Below is a small trained network, with its code and all its weights. Each question gives an input and a target symbol and asks what happens when units are switched off, that is, made to give their printed mean instead of their output.

import numpy as np


def w(rows, s, z=0):
    codes = np.array(rows[::2]) - 128.0
    scale = np.full(codes.shape[1], s)
    scale[-1] = z or s
    return codes * scale


def f(y):
    return np.maximum(y, 0)


def softmax(a):
    e = np.exp(a - a.max(-1, keepdims=True))
    return e / e.sum(-1, keepdims=True)


def log_softmax(a):
    a = a - a.max(-1, keepdims=True)
    return a - np.log(np.exp(a).sum(-1, keepdims=True))


def net(x, mask):
    ids = ['αβγδεζηθλμξπτφω'.index(c) for c in x.split()]
    T = len(ids)
    res = E[ids] + P[:T]
    u = 0
    for l in range(2):
        r = res
        for j in range(2):
            rows = slice(4 * j, 4 * j + 4)
            q, k, v = (r @ M[l][rows].T for M in (Q, K, V))
            z = softmax(np.where(np.tri(T) > 0, q @ k.T / 4**0.5, -1e9)) @ v
            o = O[l][rows]
            res = res + np.where(mask[u + j], z, o[:, -1]) @ o[:, :-1]
        u += 2
        y = f(res @ A[l][:, :-1].T + A[l][:, -1])
        res = res + np.where(mask[u : u + 8], y, B[l][:, -1]) @ B[l][:, :-1]
        u += 8
    return log_softmax(res[-1] @ U[:, :-1].T + U[:, -1])


Q, K, V, O, A, B = {}, {}, {}, {}, {}, {}
E = w([
[62,161,237,144,126,84],'α',
[176,59,159,116,55,126],'β',
[161,101,142,118,125,149],'γ',
[172,141,126,102,133,89],'δ',
[75,105,104,93,169,125],'ε',
[141,123,121,110,101,145],'ζ',
[188,127,197,92,74,67],'η',
[148,120,93,56,210,75],'θ',
[158,165,172,197,136,120],'λ',
[143,89,101,214,134,168],'μ',
[182,20,57,98,109,136],'ξ',
[89,90,93,141,122,124],'π',
[43,71,109,151,114,114],'τ',
[250,121,171,117,118,113],'φ',
[78,157,143,57,75,115],'ω',
],0.019)
P = w([
[137,139,52,119,174,93],'0',
[146,91,144,152,253,29],'1',
[163,98,53,214,119,111],'2',
[109,99,145,142,185,174],'3',
[81,55,139,205,90,77],'4',
[96,99,171,137,155,228],'5',
[62,92,150,166,94,71],'6',
[69,136,175,107,165,131],'7',
[42,137,107,111,126,115],'8',
[95,169,188,87,152,97],'9',
[46,137,125,83,72,127],'10',
[96,156,138,53,156,105],'11',
],0.012)
Q[0] = w([
[160,93,149,123,104,87],'L0H0',
[124,79,180,80,192,150],'L0H0',
[119,121,102,167,85,36],'L0H0',
[145,113,135,176,1,190],'L0H0',
[189,127,155,204,201,145],'L0H1',
[94,74,122,123,117,96],'L0H1',
[141,123,73,191,74,146],'L0H1',
[119,125,188,143,36,97],'L0H1',
],0.0077)
K[0] = w([
[112,148,130,75,137,151],'L0H0',
[58,121,99,160,11,174],'L0H0',
[95,150,131,113,173,255],'L0H0',
[118,104,149,167,134,139],'L0H0',
[111,117,41,232,161,121],'L0H1',
[109,150,158,144,72,108],'L0H1',
[152,109,114,160,94,150],'L0H1',
[112,124,129,144,82,184],'L0H1',
],0.0097)
V[0] = w([
[127,94,81,152,11,95],'L0H0',
[82,133,85,142,92,133],'L0H0',
[67,136,166,237,135,112],'L0H0',
[143,55,101,157,116,133],'L0H0',
[130,140,183,72,93,130],'L0H1',
[112,114,155,94,99,147],'L0H1',
[149,194,107,100,159,147],'L0H1',
[110,129,155,158,96,174],'L0H1',
],0.011)
O[0] = w([
[143,79,109,169,91,1,208],'L0H0',
[129,203,63,169,118,99,144],'L0H0',
[174,158,55,94,201,74,125],'L0H0',
[87,145,147,123,73,74,254],'L0H0',
[110,143,129,82,168,101,115],'L0H1',
[118,142,80,104,129,107,131],'L0H1',
[104,100,162,141,126,165,21],'L0H1',
[171,126,127,83,185,141,86],'L0H1',
],0.011,0.0064)
A[0] = w([
[125,148,167,132,118,131,25],'L0N0',
[164,81,84,94,123,123,166],'L0N1',
[166,22,150,58,150,51,232],'L0N2',
[222,199,177,189,49,89,216],'L0N3',
[37,175,6,196,113,157,195],'L0N4',
[82,79,186,173,223,64,185],'L0N5',
[140,170,58,153,173,63,192],'L0N6',
[150,1,105,174,49,206,253],'L0N7',
],0.0055,0.0018)
B[0] = w([
[85,133,36,184,227,170,133],'L0N0',
[58,189,119,82,94,108,180],'L0N1',
[7,184,133,159,227,145,255],'L0N2',
[72,188,210,36,156,21,194],'L0N3',
[240,115,184,105,153,120,175],'L0N4',
[146,120,3,148,89,122,194],'L0N5',
[224,64,117,50,151,122,197],'L0N6',
[138,136,125,152,177,109,231],'L0N7',
],0.0069,0.0092)
Q[1] = w([
[233,145,110,105,45,63],'L1H0',
[136,1,145,23,50,209],'L1H0',
[121,66,66,37,151,8],'L1H0',
[89,112,174,161,122,103],'L1H0',
[187,104,124,194,91,204],'L1H1',
[240,170,201,179,114,153],'L1H1',
[176,132,207,179,170,118],'L1H1',
[90,31,118,156,215,57],'L1H1',
],0.005)
K[1] = w([
[64,12,118,226,206,140],'L1H0',
[160,108,153,245,225,88],'L1H0',
[58,180,35,36,95,112],'L1H0',
[136,88,87,156,89,115],'L1H0',
[125,189,169,194,172,96],'L1H1',
[100,49,1,151,166,181],'L1H1',
[120,80,187,125,48,165],'L1H1',
[81,148,91,61,137,206],'L1H1',
],0.0057)
V[1] = w([
[165,136,154,31,47,79],'L1H0',
[143,4,88,103,145,182],'L1H0',
[177,159,146,217,4,91],'L1H0',
[75,254,230,63,58,129],'L1H0',
[199,237,182,135,158,113],'L1H1',
[151,188,195,175,225,83],'L1H1',
[252,12,203,182,131,117],'L1H1',
[79,84,38,156,119,105],'L1H1',
],0.0067)
O[1] = w([
[202,78,199,253,85,158,238],'L1H0',
[117,158,170,74,47,14,13],'L1H0',
[126,162,149,40,192,102,107],'L1H0',
[222,106,78,175,148,98,95],'L1H0',
[152,113,214,179,170,88,89],'L1H1',
[73,88,138,72,207,80,239],'L1H1',
[94,96,190,16,151,82,27],'L1H1',
[66,204,103,77,106,205,253],'L1H1',
],0.0064,0.0049)
A[1] = w([
[93,69,145,132,107,123,161],'L1N0',
[98,129,105,149,151,106,152],'L1N1',
[131,189,111,135,132,90,105],'L1N2',
[109,130,58,124,66,88,118],'L1N3',
[99,158,246,120,84,107,252],'L1N4',
[130,85,59,134,150,110,165],'L1N5',
[178,134,98,169,106,119,107],'L1N6',
[140,174,100,82,70,145,184],'L1N7',
],0.012,0.0045)
B[1] = w([
[99,171,77,195,116,204,195],'L1N0',
[212,181,121,98,134,135,237],'L1N1',
[100,59,143,56,131,155,187],'L1N2',
[60,190,156,77,94,69,249],'L1N3',
[99,127,40,176,118,143,222],'L1N4',
[160,150,188,149,134,127,246],'L1N5',
[131,97,184,1,18,155,153],'L1N6',
[195,86,152,190,162,102,148],'L1N7',
],0.007,0.012)
U = w([
[176,240,35,84,185,184,199],'α',
[90,141,212,157,114,108,68],'β',
[94,124,100,111,121,165,120],'γ',
[88,168,182,178,137,156,138],'δ',
[94,163,121,105,121,192,123],'ε',
[101,134,152,149,120,133,120],'ζ',
[151,126,131,223,133,82,96],'η',
[75,214,120,123,124,254,110],'θ',
[103,132,142,105,167,138,188],'λ',
[96,79,139,120,124,117,61],'μ',
[73,238,141,165,74,128,134],'ξ',
[97,83,121,95,113,109,46],'π',
[127,150,145,43,102,76,78],'τ',
[78,35,149,153,135,122,185],'φ',
[166,127,156,168,41,136,253],'ω',
],0.0087,0.0048)

Each question gives the input, a string of symbols that net reads in full, and the target symbol t.
The units are the heads (4 rows each of Q, K, V and O) and the neurons (one row each of A and B). Each row of codes is followed by its name. A weight is (code - 128) times the scale printed after its matrix; where a second scale follows, it is the last column's (O, A, B and U).
mask holds one flag per unit, layer by layer, with each layer's heads first. A switched-off unit (its flag False) gives its mean, the last column of its rows in O or B, instead of its output. The means were averaged over made-up inputs and are rounded, as every weight is.
A unit's drop is (log p(t) with every unit on - log p(t) with that unit switched off) / (log p(t) with every unit on - log p(t) with every unit switched off).
The circuit of an input: a set's keep is (log p(t) with only the set's units on - log p(t) with every unit switched off) / (log p(t) with every unit on - log p(t) with every unit switched off). Starting from the 12 units with the biggest drops (on a tie, the unit counted first), units are removed one at a time, each time the one whose removal leaves the highest keep (on an exact tie, the one counted first), for as long as the keep stays at least 0.8.
circuit, biggest first: the units of the circuit, biggest drop first
unit that matters most: the unit with the biggest drop
k most important neurons: the k neurons with the biggest drops, biggest first
k most important neurons of layer l: the k neurons of layer l with the biggest drops, biggest first
heads that matter: for each layer, one digit per head in row order, 1 if its drop is at least 0.15 and else 0, layers parted by /
input δ θ ξ, target θ: heads that matter => 10 / 00
input α ξ α ξ γ, target ξ: heads that matter => 10 / 10
input δ ξ ω ξ α ξ, target α: heads that matter => 10 / 10
input α δ ξ ξ ξ δ ξ α π τ ξ θ, target ξ: circuit, biggest first => (L0H1, L0H0, L1H1)
input β θ π, target θ: heads that matter => 10 / 00
input α τ ξ δ ζ τ δ, target τ: unit that matters most => L1N0
input α α π ω ξ α τ α, target τ: 2 most important neurons of layer 0 => (L0N5, L0N6)
input ξ ξ ξ γ, target ξ: 2 most important neurons of layer 1 => (L1N4, L1N0)
input ξ ξ ξ ξ β, target ξ: heads that matter => 10 / 01
input ξ γ γ ξ ξ δ, target ξ: 2 most important neurons => (L1N4, L0N4)
input τ ζ φ λ ω ξ λ α ω ξ, target ω: circuit, biggest first => (L1H0, L0H1, L1N6, L1H1)
input ξ ξ μ ξ φ λ ω η, target ω: 3 most important neurons => (L0N7, L1N6, L1N3)
input λ α τ α τ β ξ ξ α τ ε, target τ: heads that matter => 10 / 10
input ξ ξ ξ ξ ε, target ξ: circuit, biggest first => (L1H1, L0H0)
input ζ ξ ω η α, target η: unit that matters most => L1H0
input ξ ζ ξ ξ η μ α ε α, target α: circuit, biggest first => (L0H0, L1H0, L0H1)
input π τ ξ θ ξ μ τ ξ ω ξ α, target ω: circuit, biggest first => (L1H0, L0H1, L1H1, L1N6)
input ζ π α ω ξ ε, target ξ: 2 most important neurons => (L1N3, L0N3)
input ξ τ η τ τ η δ α λ, target α: heads that matter => 10 / 11
input ξ θ α, target θ: circuit, biggest first => (L0H0)
input ξ ζ α τ, target α: heads that matter => 10 / 10
input λ ξ φ, target ξ: 2 most important neurons of layer 0 => (L0N3, L0N4)
input ζ ξ τ ξ ξ ξ, target ξ: heads that matter => 10 / 00
input α α ξ π ξ μ ξ γ ω ξ ω, target ω: heads that matter => 01 / 11
input ξ α α θ ξ α ξ ξ α τ, target α: circuit, biggest first => (L0H0, L0H1)
input α α φ α η λ, target η: circuit, biggest first => (L1H1, L0H0)
input ξ ξ ξ ξ η, target ξ: unit that matters most => L1N4
